Here is a tiny trained network, its code and every weight. The questions are about switching its units off for an input and a class, where a switched-off unit gives its printed mean instead of its output.

import numpy as np


def w(rows, s, z=0):
    codes = np.array(rows[::2]) - 128.0
    scale = np.full(codes.shape[1], s)
    scale[-1] = z or s
    return codes * scale


def norm(h):
    return h / np.sqrt((h * h).mean(-1, keepdims=True) + 1e-5)


def f(y):
    return np.maximum(y, 0)


def log_softmax(a):
    a = a - a.max(-1, keepdims=True)
    return a - np.log(np.exp(a).sum(-1, keepdims=True))


def net(x, mask):
    res = np.array(x, float).reshape(1, 8) / 4 @ E
    u = 0
    for l in range(2):
        y = f(norm(res) @ A[l][:, :-1].T + A[l][:, -1])
        res = res + np.where(mask[u : u + 13], y, B[l][:, -1]) @ B[l][:, :-1]
        u += 13
    return log_softmax(norm(res)[-1] @ U[:, :-1].T + U[:, -1])


A, B = {}, {}
E = w([
[127,253,127,177,110],'x0',
[106,129,113,65,144],'x1',
[240,81,219,193,143],'x2',
[89,123,185,132,33],'x3',
[206,136,69,134,63],'x4',
[182,172,87,91,185],'x5',
[129,110,207,35,120],'x6',
[133,116,126,177,50],'x7',
],0.0029)
A[0] = w([
[143,96,122,150,131,160],'L0N1',
[44,47,186,148,212,5],'L0N2',
[214,204,113,129,39,215],'L0N3',
[218,116,220,158,46,100],'L0N4',
[166,220,172,192,195,33],'L0N5',
[111,116,155,41,139,113],'L0N6',
[75,202,47,105,145,168],'L0N7',
[21,223,120,170,71,118],'L0N8',
[195,189,124,121,134,183],'L0N9',
[177,152,85,3,214,154],'L0N10',
[230,104,198,135,47,42],'L0N11',
[52,103,102,128,12,80],'L0N12',
[149,122,204,186,151,96],'L0N13',
],0.0049,0.0023)
B[0] = w([
[22,129,74,100,97,164],'L0N1',
[47,82,193,80,248,195],'L0N2',
[40,57,152,139,206,234],'L0N3',
[129,11,143,86,126,218],'L0N4',
[242,213,169,222,155,180],'L0N5',
[62,130,56,27,93,197],'L0N6',
[211,6,90,132,126,230],'L0N7',
[101,20,29,221,43,227],'L0N8',
[132,71,91,123,194,198],'L0N9',
[146,168,118,101,72,253],'L0N10',
[243,35,205,182,68,194],'L0N11',
[52,252,78,252,134,202],'L0N12',
[127,136,65,39,2,178],'L0N13',
],0.003,0.0033)
A[1] = w([
[134,72,114,249,159,176],'L1N1',
[109,68,186,103,235,107],'L1N2',
[138,106,255,109,113,40],'L1N3',
[178,198,147,208,163,73],'L1N4',
[135,99,48,141,144,229],'L1N5',
[163,164,130,169,163,60],'L1N6',
[82,86,72,65,95,233],'L1N7',
[76,127,126,171,110,11],'L1N8',
[107,211,163,60,103,129],'L1N9',
[209,103,167,86,155,255],'L1N10',
[165,80,217,146,97,8],'L1N11',
[113,132,248,146,72,195],'L1N12',
[152,77,132,166,144,120],'L1N13',
],0.0069,0.00094)
B[1] = w([
[120,167,170,114,135,255],'L1N1',
[2,139,201,99,142,226],'L1N2',
[180,79,119,168,138,199],'L1N3',
[130,138,233,161,240,174],'L1N4',
[163,113,159,126,169,222],'L1N5',
[127,195,229,149,190,157],'L1N6',
[149,197,143,69,92,252],'L1N7',
[135,227,142,160,91,171],'L1N8',
[155,129,112,98,86,160],'L1N9',
[106,161,92,199,50,216],'L1N10',
[210,63,130,110,127,199],'L1N11',
[157,98,24,131,164,199],'L1N12',
[107,161,92,60,100,190],'L1N13',
],0.0047,0.0045)
U = w([
[153,161,134,76,125,135],'0',
[192,188,230,210,219,167],'1',
[208,158,44,120,186,96],'2',
[220,8,184,174,82,178],'3',
[36,88,213,96,183,142],'4',
[112,168,100,60,83,90],'5',
[146,143,162,114,87,1],'6',
[80,185,95,236,40,158],'7',
],0.012,0.006)

Each question gives the input, the list of numbers given to net, and the class t.
The units are the neurons (one row each of A and B). Each row of codes is followed by its name. A weight is (code - 128) times the scale printed after its matrix; where a second scale follows, it is the last column's (A, B and U).
mask holds one flag per neuron, layer by layer. A switched-off neuron (its flag False) gives its mean, the last column of its row in B, instead of its output. The means were averaged over made-up inputs and are rounded, as every weight is.
A unit's drop is (log p(t) with every unit on - log p(t) with that unit switched off) / (log p(t) with every unit on - log p(t) with every unit switched off).
k most important neurons: the k neurons with the biggest drops, biggest first
top k neurons in layer l: the k neurons of layer l with the biggest drops, biggest first
drop when u is switched off: that unit's drop, to one decimal
input [-2,7,-2,7,2,8,-4,2], class 2: 4 most important neurons => [L1N2 L0N7 L1N5 L1N10]
input [4,2,-1,8,-7,-7,5,4], class 7: most important neuron => [L0N12]
input [-5,4,-3,-4,4,-6,2,-6], class 5: 3 most important neurons => [L0N10 L1N7 L0N3]
input [6,-8,1,1,8,-8,1,3], class 3: top 4 neurons in layer 1 => [L1N11 L1N10 L1N2 L1N7]
input [-3,-1,-3,-2,2,-7,-1,-1], class 7: 2 most important neurons => [L0N12 L1N2]
input [-4,1,0,0,4,-3,-7,-4], class 2: 3 most important neurons => [L1N2 L1N5 L1N10]
input [3,-7,4,-4,4,-2,-6,8], class 1: top 2 neurons in layer 0 => [L0N7 L0N8]
input [-3,-7,-3,8,-7,2,-1,-1], class 7: top 2 neurons in layer 0 => [L0N12 L0N8]
input [2,3,3,-6,4,-6,-2,1], class 1: top 4 neurons in layer 0 => [L0N7 L0N8 L0N2 L0N6]
input [3,-6,-4,2,-2,8,4,-3], class 2: top 2 neurons in layer 1 => [L1N2 L1N1]
input [-2,8,-5,1,0,-7,0,6], class 7: drop when L0N6 is switched off => 0.0
input [-3,0,4,-5,2,4,-2,4], class 1: drop when L1N3 is switched off => 0.2
input [7,5,1,7,2,-1,-6,-8], class 1: drop when L0N5 is switched off => 1.1
input [-4,3,-7,2,-4,-8,7,7], class 7: drop when L0N12 is switched off => 0.5
